The symbols move the objects like this.
s: q604->q989, q895->q959, q816->q807, q947->q529, q797->q183, q95->q780, q959->q504, q793->q68, q861->q686, q686->q61, q259->q793, q484->q1, q504->q895, q611->q947, q92->q161, q320->q376, q822->q911, q581->q173, q173->q518, q989->q106, q911->q791, q376->q355, q273->q996, q996->q295, q379->q388, q691->q508, q1->q296, q68->q259, q508->q85, q350->q95, q161->q788, q788->q92, q656->q882, q106->q604, q146->q656, q14->q379, q877->q816, q807->q877, q555->q651, q183->q311, q882->q146, q529->q611, q791->q822, q651->q333, q311->q797, q780->q350, q518->q581, q295->q273, q61->q861, q296->q484, q388->q14, q355->q320, q333->q555, q85->q691
b: q604->q376, q895->q161, q816->q68, q947->q797, q797->q996, q95->q816, q959->q788, q793->q350, q861->q581, q686->q173, q259->q780, q484->q791, q504->q92, q611->q311, q92->q388, q320->q656, q822->q651, q581->q691, q173->q508, q989->q355, q911->q333, q376->q882, q273->q611, q996->q947, q379->q959, q691->q861, q1->q822, q68->q95, q508->q686, q350->q877, q161->q14, q788->q379, q656->q106, q106->q320, q146->q989, q14->q895, q877->q793, q807->q259, q555->q484, q183->q295, q882->q604, q529->q183, q791->q555, q651->q1, q311->q273, q780->q807, q518->q85, q295->q529, q61->q518, q296->q911, q388->q504, q355->q146, q333->q296, q85->q61
a: q895->q1, q816->q947, q947->q508, q797->q686, q95->q996, q959->q296, q793->q311, q259->q183, q484->q656, q504->q484, q611->q691, q92->q791, q822->q604, q911->q989, q273->q581, q996->q173, q379->q333, q1->q882, q68->q797, q350->q273, q161->q822, q788->q911, q14->q651, q877->q611, q807->q529, q555->q320, q183->q61, q529->q85, q791->q106, q651->q376, q311->q861, q780->q295, q295->q518, q296->q146, q388->q555, q333->q355
o: q604->q61, q895->q807, q816->q504, q947->q484, q797->q791, q95->q388, q959->q877, q793->q788, q861->q989, q686->q106, q259->q161, q484->q947, q504->q816, q611->q296, q92->q68, q320->q173, q822->q183, q581->q355, q173->q320, q989->q861, q911->q311, q376->q518, q273->q333, q996->q555, q379->q350, q691->q146, q1->q529, q68->q92, q508->q656, q350->q379, q161->q259, q788->q793, q656->q508, q106->q686, q146->q691, q14->q780, q877->q959, q807->q895, q555->q996, q183->q822, q882->q85, q529->q1, q791->q797, q651->q295, q311->q911, q780->q14, q518->q376, q295->q651, q61->q604, q296->q611, q388->q95, q355->q581, q333->q273, q85->q882
g: q604->q882, q895->q14, q816->q95, q947->q996, q797->q947, q95->q68, q959->q379, q793->q877, q861->q691, q686->q508, q259->q807, q484->q555, q504->q388, q611->q273, q92->q504, q320->q106, q822->q1, q581->q861, q173->q686, q989->q146, q911->q296, q376->q604, q273->q311, q996->q797, q379->q788, q691->q581, q1->q651, q68->q816, q508->q173, q350->q793, q161->q895, q788->q959, q656->q320, q106->q656, q146->q355, q14->q161, q877->q350, q807->q780, q555->q791, q183->q529, q882->q376, q529->q295, q791->q484, q651->q822, q311->q611, q780->q259, q518->q61, q295->q183, q61->q85, q296->q333, q388->q92, q355->q989, q333->q911, q85->q518
l: q604->q822, q947->q816, q797->q68, q861->q311, q686->q797, q484->q504, q611->q877, q320->q555, q822->q161, q581->q273, q173->q996, q989->q911, q911->q788, q376->q651, q273->q350, q996->q95, q691->q611, q1->q895, q508->q947, q656->q484, q106->q791, q146->q296, q555->q388, q183->q259, q882->q1, q529->q807, q791->q92, q651->q14, q311->q793, q518->q295, q295->q780, q61->q183, q296->q959, q355->q333, q333->q379, q85->q529

The rows follow the links: the fewer symbols apart two objects are, the more alike their rows tend to be.

Each row is also shifted at random along 4 hidden directions that mean nothing.

Rows with their objects:
[-149 -209  336  -47   57  421  -96  127   37 -159 -145 -224  740  241  370   27 -296 -349 -219 -228 -386  339  330 -127 -528  -37  117 -385]
object: q807
[-971 -205 -293 -349 -114   77   32  436  217  427 -551  -74 -265 -296  -34    4 -443 -264 -330   -2 -218 -156  136  -25   -4 -229  -78 -149]
object: q947
[ 499  232  184  -23 -188   33 -110   68 -394 -246  221  -16  310  496  304 -144  533 -302 -384   86   32  997 -281 -377 -495  212 -459 -312]
object: q651
[-459  181  145   74  -36  510 -271  199  344   90 -261  169  370 -545  -13  760  -10  -96  -98 -338  -33   62 -101  326 -520   44  199   21]
object: q780
[ 813 -288   97 -190 -658 -494  458 -764  213   82 -138 -566  -44  421  279  267  321 -478  452  687 -184 -195  -90 -523 -160 -252 -587 -509]
object: q376
[-454  213  538 -130  373   -3  291 -102 -263   86  -90  332 -384  -53 -134 -232 -394  -75 -583 -208   98   17 -418  363  192 -522  120  191]
object: q691
[-249 -205 -144   46   84  218 -126  386  509  -61    2 -391  103 -407   24  -20 -425 -175 -237  283 -571 -250  272 -146 -396 -409  572 -282]
object: q816
[ 296   41  175 -238  -40  243  -85   -1  -17  702 -309  422  137   20  -65 -117  228   30 -416 -133  260  106 -193  391 -224  117 -155  249]
object: q518
[ 402    2 -309  490 -281 -234 -279  435  -15 -336  -68  -23 -150 -322  338  214  252 -111  135  179 -121  124   24 -245 -165   70   42 -576]
object: q388
[-583  -58  -70 -315  571  791  287 -173  277  282  540  230  272  407    1  262  210  180 -130 -141  304  372  213 -166 -660 -253  203 -286]
object: q183
[-200  -25  497   26 -192 -643  241 -161 -111 -651  234 -466   -9  326   74 -245 -352 -488  170   43 -429   58 -184 -210  430  119 -207 -357]
object: q296
[ 683  203  446  248 -199 -732   12  293  208 -676 -211   -3   81   23  610  -36 -118 -289  394 -254 -362  334 -302 -219 -110   60 -201 -448]
object: q379
[ 209 -166  -69   23 -219 -307   50 -465 -122   53  -30 -154  240  721  230 -179  494   40  427  137  130 -302  -41 -132  227   57 -226  127]
object: q604
[ 479  -26 -489 -344   65 -225  265  106 -114 -150  529  -61 -535  191  217 -351  510 -284 -405  537 -127  895  -57 -489 -358 -130  -65 -504]
object: q555
[-166  144   53  513  123  245 -415  225 -205 -410  386  264  293  169  160  165  604  152  161   47  322  447  351  -25 -412   28  124  -90]
object: q161
[-140  164 -489  377  298  182  -72  527 -313 -287  569  234  -50 -196  148 -130  709  332  244  -38  518  135  342  107  -30  332  456  -34]
object: q92
[ 514 -491 -213 -353  277  193   25   43   34  440 -107  107   93  250  -49 -473  254  218  105  160  180 -419  224 -198  221 -372 -121  481]
object: q686
[ 834 -448  353  360  449   11  -60  322  325 -515 -348  151  581  315  187 -281 -775 -190  186 -742 -358 -358  -27  -97  195 -283  146  -66]
object: q793
[-124 -280 -459 -170  348  314  -39  439  334  530 -102  201  159 -107 -293 -303    4  285   50 -496  113 -192   87 -260  102  -52  101  245]
object: q797
[-353 -277 -123 -302  153  137  253   10    1  604 -109  -99 -489 -409 -113 -122 -301   57 -380  332   -6 -191  151    8   28 -150 -112  151]
object: q508
[-720  -54  493  367  -91 -449 -438  860 -331 -475 -304  178  -82 -241  434 -563  214 -140 -338   64 -337  217  169  -14 -221  -24  -24 -543]
object: q504
[ 843 -229   37 -137  470  171  247 -537  208  354  384    3   -5  519 -457   59 -254   30  371 -207  306 -398   54   85  508  -56   74  340]
object: q861

In each set, the symbols that take the first to the second take the third to the fourth, perhaps in another order. Give the fourth.
Answers are names.
[-565   86  394   39   75 -293 -146  580  333 -108 -690  271 -114 -772  268  603 -434 -171   86 -603 -231 -207 -588  357 -258 -137 -159 -184]
: [-309   89 -207  122 -274  150 -459  916  162  242 -754  259 -124 -830   13  267 -318  179  -22 -391   -2 -209 -218  205   -9  177   94   97]
:: [-203  -59  441  435 -449 -400 -218  305 -239 -566 -368 -226  500  119  429  -94 -135 -263 -122   41 -250 -122  415   89 -116  410 -103  124]
: q959

[-357  115   39  283  -27   57 -182    2  -61 -284  349    1  300  426  -16 -126  503   -5  223 -215  535  501  153 -109 -101  270 -237  166]
: [ 260 -193  220 -257   81  357  406 -391   70  338   55  256  210  575   44  -77  297  185  -83   -3  371 -183  177 -164  -36  -97 -132  278]
:: [1223  -27  160 -317 -130  306 -369 -175    5  293 -196   25  638  279 -354   71 -371 -193 -277 -639 -174  151  167   32 -246  137 -171   42]
: q376

[ 773 -236 -207 -423   93  130  253 -194   96  353  482 -537   15  -52 -201 -306 -439 -137 -213  298 -600 -164  368 -502  212 -334  443 -388]
: [ 172 -194 -158 -457  509  318  150  228  -92  274  265  276   -5  117   68 -400  141   62  -18 -149   28   38  173 -516  -65 -494  223 -171]
:: [ 544 -145 -230   97   32 -420  325 -470  129 -374  614 -338 -275  381  -12    9    2 -241  909  114 -122 -257  -18 -447  399  166   50 -394]
: q333

[  39  -52 -795   85  -13   67   58    2    3  -49  460  -79 -187  166  -77 -349  705  265  337  209  238 -100  260 -368  173  181  254   31]
: [ 416  320  125  388    9   10 -408  934 -520 -340 -122  123 -284  -89  436 -296  178   54 -403    5  101  742  -32    0 -201  257   60 -292]
:: [ 493  341   54  228  129 -308  299 -281 -355   96  292  274 -690  134 -246   53  348  -13 -144  371  547  515 -116  167  258  237  207  132]
: q296

[-317  121 -256 -292  271  370  -84  554 -299  516   19  -45 -120 -238 -386 -572 -355  -42 -883  -77    5  179  161    1   52 -202  279   83]
: [ 778   44  177 -280  404  330  -48  300 -423  393  -83  311 -396  163   -4 -524  177   95 -645   -3  305  559 -167  -61 -210 -142 -127  -42]
:: [ 581  -50  420  624  197 -457 -120  307  -94 -704  -67  138  203  623  312 -447  -70  142  424 -662  -54  -74 -222  -90  268   83   -2  178]
: q296

[-138 -229 -322  -99 -217  171 -147   76  314  108  -20 -360    3 -713 -129  110 -422  207   65  246 -563 -678  249  293   28 -178  417  -32]
: [-169 -147 -117 -481  240  211  -79  587  -71  476 -410  340 -119 -391  271 -262   45 -161 -499 -175  -93  143  -89 -239 -296 -259 -169 -495]
:: [ -72   84  315 -545  248  709  241 -334  -99  101  587 -145  251  329 -171  110 -127  -68 -600  269 -160  800  375   62 -518 -169  109 -231]
: q518

[  495  -269  -126  -295   157    17   557  -565   -12  -393   868  -381   201  1035   514  -191   415  -304   397   479   -46   336   483 -1134  -425    21  -100  -707]
: [-943  153  172  320 -130   -9 -281  207 -650 -441   55    4  170  321  108 -219  135   38 -526  309  -21  697    1  195 -183  386 -174  -18]
:: [ 480 -142  591  175 -544 -560 -284 -144 -149 -259 -749  -33  415 1101   54 -895 -154 -145 -123  -99 -142  -56  -81  154  358  409 -624  402]
: q376

[-817  104  734  106  161 -499  134  201 -695  -95 -267  565 -444  285  124 -549  270 -198 -476  205  374  533 -307  280  173 -213 -362  130]
: [ 207  -76  258 -172  690   54  203 -122  -68  301  -59  488 -286  499   22 -192  -85   63 -164 -270  293  -41  -23   96  155 -344  128  266]
:: [  92    8 -123 -467  877  277  465  -70   -3  122  696  346 -197  288 -251   23 -180  -67   67 -423  368  374 -149 -263  -55 -526  240 -298]
: q333

[-142  283 -665  317 -465  135 -300  348   86   32  276 -390 -253 -865   50  406  436  141   52  318  -31  194  155  -55 -179  427  298 -372]
: [ 667  -25  -34  -27  511  490  -73  387 -373  -51  217  -13   77  134    0 -399 -417   -3 -613  163 -263  239  565 -106 -193 -338  588 -159]
:: [-442  -78  -88  128  -70 -539  133 -247   54 -126 -324   57 -331  167  133   57   54   84  447  -41  259 -568 -342   49  602  130 -300  395]
: q581

[-293 -103 -223  179  -98 -463   70 -373  432 -311  299 -187 -100  -12   44  289  156  -63  676  -87   58 -382 -221 -290  369  -68   75 -126]
: [ 218   71  205 -234  522   90  465 -104   11  446   74  497  -17  482   55 -270   13  -61  -88 -281  369  -61 -128   29   51 -291 -194  165]
:: [-907   63  174  336  204  509 -560  439  210   45 -470  296  613 -302  -28  398  134  388   23 -596  287 -137   76  469 -246   57  265  426]
: q822

[-330 -424 -274  400 -493 -420 -165  269  455 -244 -237 -134  145 -159  743   30  185  228  670   58 -453 -603  334 -618   77  -64  -81 -350]
: [-598  -46 -455 -288  209  449   50  -22  307  681  -15  105 -463 -434 -279 -148  128  564 -239   78  324 -479  159  160  113 -315  301  449]
:: [ 423  134   86  258 -508 -104 -442  171   64 -643 -147 -188  538 -140  555   70  157 -120  218 -102 -183   54  -33   47  -78  413 -191  -19]
: q518

[ 390  323 -183 -121  579  733  -87 -446  -24 -183  868 -233 -193 -345 -490  533 -617  205  -88    6   29   85  365  601  177   35  786   32]
: [   4  153   94   99  599  485  -89  364  -59 -210  420  256  130  -45 -166  337 -460  190  317 -717   12   -3  217  218   31 -204  325  296]
:: [ 450   79    2 -303  -43   21  -62  -59  339  303 -134   79 -217 -415 -541  554 -486   50  -62 -450  -72 -388 -529  232  119  177   80  -49]
: q611

[  95 -175 -113 -203  305  -61  311  283 -238   81   48  189 -353  297  123 -648  697   59  -49  438  277  120  125 -437  -34 -212  -73   71]
: [-598   66  -45  161   62 -588   94  -81   43 -308   82  212 -311  198  213   -9  322  -61  481 -313  100  257 -265  -40  250   -8 -117   78]
:: [  97 -181  107 -364  108 -255  478 -213  129  559 -402   94 -482 -164   73  398  -41 -381   26  200  -75  -52 -188 -276 -133 -557 -298 -183]
: q295

[ -64  -90  205 -592  247  258  774 -654 -288  517  530  -82  -36  537 -191   85  -41 -244 -598  685   -3  708  454 -243 -446 -450  151 -434]
: [-480  -85   80 -238  600   75  209  446  -98  716 -220  645 -464  126  275 -301  187  159 -466  137  406   10  -72 -292 -266 -578    6  293]
:: [-211  287  535  373  -32 -402 -283  397 -530 -805    5  141   48  -37  199 -208 -299  -40  -36 -120 -283  231 -142  207   90  281  -48 -152]
: q161

